Here is a tiny trained network, its code and every weight. The questions are about switching its units off for an input and a target symbol, where a switched-off unit gives its printed mean instead of its output.

import numpy as np


def w(rows, s, z=0):
    codes = np.array(rows[::2]) - 128.0
    scale = np.full(codes.shape[1], s)
    scale[-1] = z or s
    return codes * scale


def f(y):
    return y / 2 * (1 + np.tanh(0.7978845608 * (y + 0.044715 * y**3)))


def softmax(a):
    e = np.exp(a - a.max(-1, keepdims=True))
    return e / e.sum(-1, keepdims=True)


def log_softmax(a):
    a = a - a.max(-1, keepdims=True)
    return a - np.log(np.exp(a).sum(-1, keepdims=True))


def net(x, mask):
    ids = ['ΘΠΣαβγδεζητφω'.index(c) for c in x.split()]
    T = len(ids)
    res = E[ids] + P[:T]
    r = res
    for j in range(3):
        rows = slice(2 * j, 2 * j + 2)
        q, k, v = (r @ M[0][rows].T for M in (Q, K, V))
        z = softmax(np.where(np.tri(T) > 0, q @ k.T / 2**0.5, -1e9)) @ v
        o = O[0][rows]
        res = res + np.where(mask[j], z, o[:, -1]) @ o[:, :-1]
    y = f(res @ A[0][:, :-1].T + A[0][:, -1])
    res = res + np.where(mask[3:7], y, B[0][:, -1]) @ B[0][:, :-1]
    return log_softmax(res[-1] @ U[:, :-1].T + U[:, -1])


Q, K, V, O, A, B = {}, {}, {}, {}, {}, {}
E = w([
[92,161,154],'Θ',
[192,126,209],'Π',
[105,152,64],'Σ',
[118,106,107],'α',
[143,120,159],'β',
[81,156,146],'γ',
[92,172,149],'δ',
[124,107,105],'ε',
[156,162,207],'ζ',
[126,101,97],'η',
[250,93,129],'τ',
[148,161,199],'φ',
[83,158,143],'ω',
],0.02)
P = w([
[73,254,77],'0',
[116,94,209],'1',
[119,122,181],'2',
[133,135,144],'3',
[139,144,122],'4',
[157,147,100],'5',
[180,148,69],'6',
],0.011)
Q[0] = w([
[124,178,93],'head 0',
[175,128,198],'head 0',
[44,158,139],'head 1',
[141,164,151],'head 1',
[197,208,75],'head 2',
[109,64,253],'head 2',
],0.0077)
K[0] = w([
[146,141,34],'head 0',
[166,128,254],'head 0',
[47,228,143],'head 1',
[165,117,104],'head 1',
[134,111,83],'head 2',
[80,99,120],'head 2',
],0.0096)
V[0] = w([
[107,56,125],'head 0',
[72,113,189],'head 0',
[49,92,195],'head 1',
[119,12,143],'head 1',
[20,136,118],'head 2',
[87,68,84],'head 2',
],0.011)
O[0] = w([
[185,254,167,61],'head 0',
[206,97,117,126],'head 0',
[184,140,55,20],'head 1',
[140,75,73,88],'head 1',
[151,49,189,2],'head 2',
[137,142,188,14],'head 2',
],0.0085,0.0059)
A[0] = w([
[94,14,95,242],'neuron 0',
[54,127,162,52],'neuron 1',
[26,178,133,252],'neuron 2',
[51,1,33,142],'neuron 3',
],0.0093,0.0038)
B[0] = w([
[160,143,206,170],'neuron 0',
[85,149,67,138],'neuron 1',
[178,91,246,253],'neuron 2',
[134,151,202,157],'neuron 3',
],0.011,0.0059)
U = w([
[105,132,126,92],'Θ',
[115,140,139,9],'Π',
[104,103,134,88],'Σ',
[93,114,116,162],'α',
[182,157,227,177],'β',
[186,247,91,138],'γ',
[167,163,127,7],'δ',
[135,156,143,2],'ε',
[124,209,70,203],'ζ',
[119,138,136,55],'η',
[110,124,135,33],'τ',
[91,90,128,56],'φ',
[197,204,129,254],'ω',
],0.012,0.0055)

Each question gives the input, a string of symbols that net reads in full, and the target symbol t.
The units are the heads (2 rows each of Q, K, V and O) and the neurons (one row each of A and B). Each row of codes is followed by its name. A weight is (code - 128) times the scale printed after its matrix; where a second scale follows, it is the last column's (O, A, B and U).
mask holds one flag per unit, heads first, then neurons. A switched-off unit (its flag False) gives its mean, the last column of its rows in O or B, instead of its output. The means were averaged over made-up inputs and are rounded, as every weight is.
A unit's drop is (log p(t) with every unit on - log p(t) with that unit switched off) / (log p(t) with every unit on - log p(t) with every unit switched off).
The circuit of an input: a set's keep is (log p(t) with only the set's units on - log p(t) with every unit switched off) / (log p(t) with every unit on - log p(t) with every unit switched off). Starting from all 7 units, units are removed one at a time, each time the one whose removal leaves the highest keep (on an exact tie, the one counted first), for as long as the keep stays at least 0.8.
units of the circuit, in order: the units of the circuit, biggest drop first
unit that matters most: the unit with the biggest drop
k most important neurons: the k neurons with the biggest drops, biggest first
which heads matter: for each layer, one digit per head in row order, 1 if its drop is at least 0.15 and else 0, layers parted by /
drop when u is switched off: that unit's drop, to one decimal
input ω τ τ φ τ ω ε, target β: units of the circuit, in order -> [neuron 3; neuron 0]
input τ ζ ε η ζ δ α, target β: unit that matters most -> neuron 3
input ε τ ζ τ φ τ η, target β: which heads matter -> 010
input φ ζ φ ζ, target ω: units of the circuit, in order -> [head 1; neuron 2; head 0]
input τ φ τ φ ε τ ω, target β: which heads matter -> 100
input φ φ ζ ε, target β: 3 most important neurons -> [neuron 3; neuron 0; neuron 1]
input φ φ δ ζ τ ε Σ, target β: units of the circuit, in order -> [neuron 2; head 0]
input Π τ τ α φ γ, target β: which heads matter -> 000
input φ τ τ τ Σ, target β: units of the circuit, in order -> [neuron 2; neuron 3]
input γ ε τ ζ ε η, target β: 2 most important neurons -> [neuron 3; neuron 0]
input φ ε α τ φ τ δ, target β: which heads matter -> 100
input ε α Σ τ δ, target β: which heads matter -> 000
input τ τ τ ζ τ τ, target γ: drop when neuron 2 is switched off -> 0.2
input φ η ζ τ τ τ Θ, target β: drop when neuron 2 is switched off -> 3.0
input τ ζ ζ τ τ τ τ, target γ: drop when head 2 is switched off -> 1.4
